Here is a tiny trained network, its code and every weight. The questions are about switching its units off for an input and a class, where a switched-off unit gives its printed mean instead of its output.

import numpy as np


def w(rows, s, z=0):
    codes = np.array(rows[::2]) - 128.0
    scale = np.full(codes.shape[1], s)
    scale[-1] = z or s
    return codes * scale


def norm(h):
    return h / np.sqrt((h * h).mean(-1, keepdims=True) + 1e-5)


def f(y):
    return np.maximum(y, 0)


def log_softmax(a):
    a = a - a.max(-1, keepdims=True)
    return a - np.log(np.exp(a).sum(-1, keepdims=True))


def net(x, mask):
    res = np.array(x, float).reshape(1, 8) / 4 @ E
    u = 0
    for l in range(3):
        y = f(norm(res) @ A[l][:, :-1].T + A[l][:, -1])
        res = res + np.where(mask[u : u + 6], y, B[l][:, -1]) @ B[l][:, :-1]
        u += 6
    return log_softmax(norm(res)[-1] @ U[:, :-1].T + U[:, -1])


A, B = {}, {}
E = w([
[232,128,44,48,130,104,185,186,96,52,249,128],'x0',
[124,137,143,138,238,141,73,141,196,159,153,80],'x1',
[136,86,52,111,82,125,149,141,83,68,201,138],'x2',
[87,135,113,161,122,117,252,214,126,109,142,190],'x3',
[155,96,97,115,149,112,106,60,90,116,116,85],'x4',
[245,183,180,92,32,112,85,125,91,139,89,138],'x5',
[122,254,145,171,88,177,117,168,117,132,130,80],'x6',
[159,160,140,123,139,144,74,143,131,135,144,85],'x7',
],0.005)
A[0] = w([
[68,130,160,166,63,156,129,84,147,154,27,173,27],'0.n0',
[16,199,147,220,176,169,161,172,169,132,156,76,4],'0.n1',
[171,60,52,45,75,93,78,59,36,60,184,47,6],'0.n2',
[142,97,155,140,218,125,111,115,167,139,127,139,43],'0.n3',
[91,63,76,82,88,83,252,158,108,76,172,185,2],'0.n4',
[111,106,122,130,196,93,87,140,129,134,109,130,63],'0.n5',
],0.0036,0.0045)
B[0] = w([
[126,126,155,179,67,65,126,57,17,152,102,116,220],'0.n0',
[78,217,64,177,142,213,67,150,105,109,167,2,219],'0.n1',
[139,122,44,212,121,198,52,11,76,121,189,89,250],'0.n2',
[149,88,134,105,123,99,150,135,153,134,151,55,166],'0.n3',
[138,57,66,161,127,113,221,187,98,168,187,177,238],'0.n4',
[193,116,115,116,129,165,155,119,180,147,107,108,155],'0.n5',
],0.0043,0.0024)
A[1] = w([
[102,133,133,103,104,176,88,222,210,115,174,190,44],'1.n0',
[128,124,111,75,172,134,149,156,139,52,213,93,126],'1.n1',
[83,127,153,129,117,105,133,111,106,126,94,135,61],'1.n2',
[115,132,161,128,161,160,68,112,123,148,134,111,77],'1.n3',
[59,113,183,152,101,113,126,95,131,135,25,176,45],'1.n4',
[104,60,150,98,253,103,99,105,219,144,99,125,4],'1.n5',
],0.0052,0.0047)
B[1] = w([
[82,97,195,113,54,140,75,116,148,122,173,161,158],'1.n0',
[105,107,142,161,87,122,131,76,118,160,35,186,253],'1.n1',
[122,120,171,134,111,126,122,136,87,126,101,122,155],'1.n2',
[127,88,100,132,128,86,255,151,119,65,161,160,182],'1.n3',
[108,97,186,183,36,107,141,76,78,169,36,113,232],'1.n4',
[197,74,193,57,235,51,137,165,241,205,152,85,217],'1.n5',
],0.0058,0.0033)
A[2] = w([
[29,205,137,146,184,197,138,190,164,141,134,135,54],'2.n0',
[102,94,123,115,133,113,176,132,105,104,100,142,83],'2.n1',
[246,234,162,72,72,101,115,165,131,116,128,132,3],'2.n2',
[121,65,56,129,128,74,255,199,141,50,163,250,12],'2.n3',
[125,159,142,105,147,147,40,113,121,170,86,93,105],'2.n4',
[216,200,156,111,65,111,107,154,83,98,128,135,4],'2.n5',
],0.005,0.0041)
B[2] = w([
[98,131,41,186,107,147,89,139,175,69,166,109,191],'2.n0',
[136,153,118,126,122,146,126,118,99,152,125,151,161],'2.n1',
[132,179,192,47,137,147,100,192,114,76,65,120,189],'2.n2',
[114,111,132,96,144,151,220,198,52,212,189,214,253],'2.n3',
[102,108,79,129,124,99,253,158,121,85,154,194,190],'2.n4',
[137,149,160,38,217,139,129,149,183,116,99,105,184],'2.n5',
],0.0069,0.0043)
U = w([
[144,58,168,98,240,63,115,106,230,184,130,87,129],'0',
[37,203,81,234,160,179,120,167,189,106,144,60,131],'1',
[129,86,87,106,121,136,235,181,66,153,200,236,178],'2',
[107,118,162,130,73,129,51,165,184,99,183,181,2],'3',
[82,123,214,197,48,96,129,67,92,172,12,148,185],'4',
[198,223,187,18,109,149,90,177,107,65,84,112,120],'5',
[205,90,30,111,109,145,43,14,71,65,190,105,135],'6',
],0.011,0.0033)

Each question gives the input, the list of numbers given to net, and the class t.
The units are the neurons (one row each of A and B). Each row of codes is followed by its name. A weight is (code - 128) times the scale printed after its matrix; where a second scale follows, it is the last column's (A, B and U).
mask holds one flag per neuron, layer by layer. A switched-off neuron (its flag False) gives its mean, the last column of its row in B, instead of its output. The means were averaged over made-up inputs and are rounded, as every weight is.
A unit's drop is (log p(t) with every unit on - log p(t) with that unit switched off) / (log p(t) with every unit on - log p(t) with every unit switched off).
The circuit of an input: a set's keep is (log p(t) with only the set's units on - log p(t) with every unit switched off) / (log p(t) with every unit on - log p(t) with every unit switched off). Starting from the 12 units with the biggest drops (on a tie, the unit counted first), units are removed one at a time, each time the one whose removal leaves the highest keep (on an exact tie, the one counted first), for as long as the keep stays at least 0.8.
circuit, biggest first: the units of the circuit, biggest drop first
most important unit: the unit with the biggest drop
k most important neurons: the k neurons with the biggest drops, biggest first
k most important neurons of layer l: the k neurons of layer l with the biggest drops, biggest first
drop when u is switched off: that unit's drop, to one decimal
input [6,-2,2,1,-4,7,4,-7], class 5: 3 most important neurons	(2.n2, 2.n5, 1.n3)
input [3,1,2,3,-3,-7,5,0], class 1: 4 most important neurons	(0.n1, 2.n0, 1.n3, 2.n4)
input [2,5,-3,2,-4,-1,1,-6], class 1: most important unit	0.n1
input [4,2,8,-3,-2,-2,8,1], class 6: circuit, biggest first	(2.n3, 0.n2)
input [0,-5,-1,-7,1,8,-3,-5], class 5: 3 most important neurons	(2.n2, 2.n5, 1.n1)
input [3,-5,-6,-7,-5,2,-7,-1], class 6: circuit, biggest first	(2.n3, 1.n4)
input [-4,-5,-1,7,6,-3,7,2], class 1: 3 most important neurons	(0.n1, 2.n0, 1.n1)
input [1,-5,-3,-7,3,2,3,-6], class 6: circuit, biggest first	(0.n2, 1.n4)
input [-3,2,-2,6,4,4,4,7], class 5: 2 most important neurons	(2.n2, 0.n2)
input [-4,6,-1,-8,2,8,2,-3], class 5: 3 most important neurons	(1.n1, 2.n2, 1.n4)
input [3,4,1,8,7,-3,4,6], class 1: 2 most important neurons of layer 0	(0.n1, 0.n4)
input [-5,-3,8,0,-2,-7,3,-1], class 1: drop when 0.n1 is switched off	1.0
input [0,5,-1,2,0,3,-2,-6], class 0: drop when 0.n3 is switched off	0.0
input [8,8,7,1,-3,6,-3,7], class 5: most important neuron of layer 0	(0.n4)
input [1,1,-5,4,-3,-5,1,-3], class 1: drop when 0.n1 is switched off	0.2
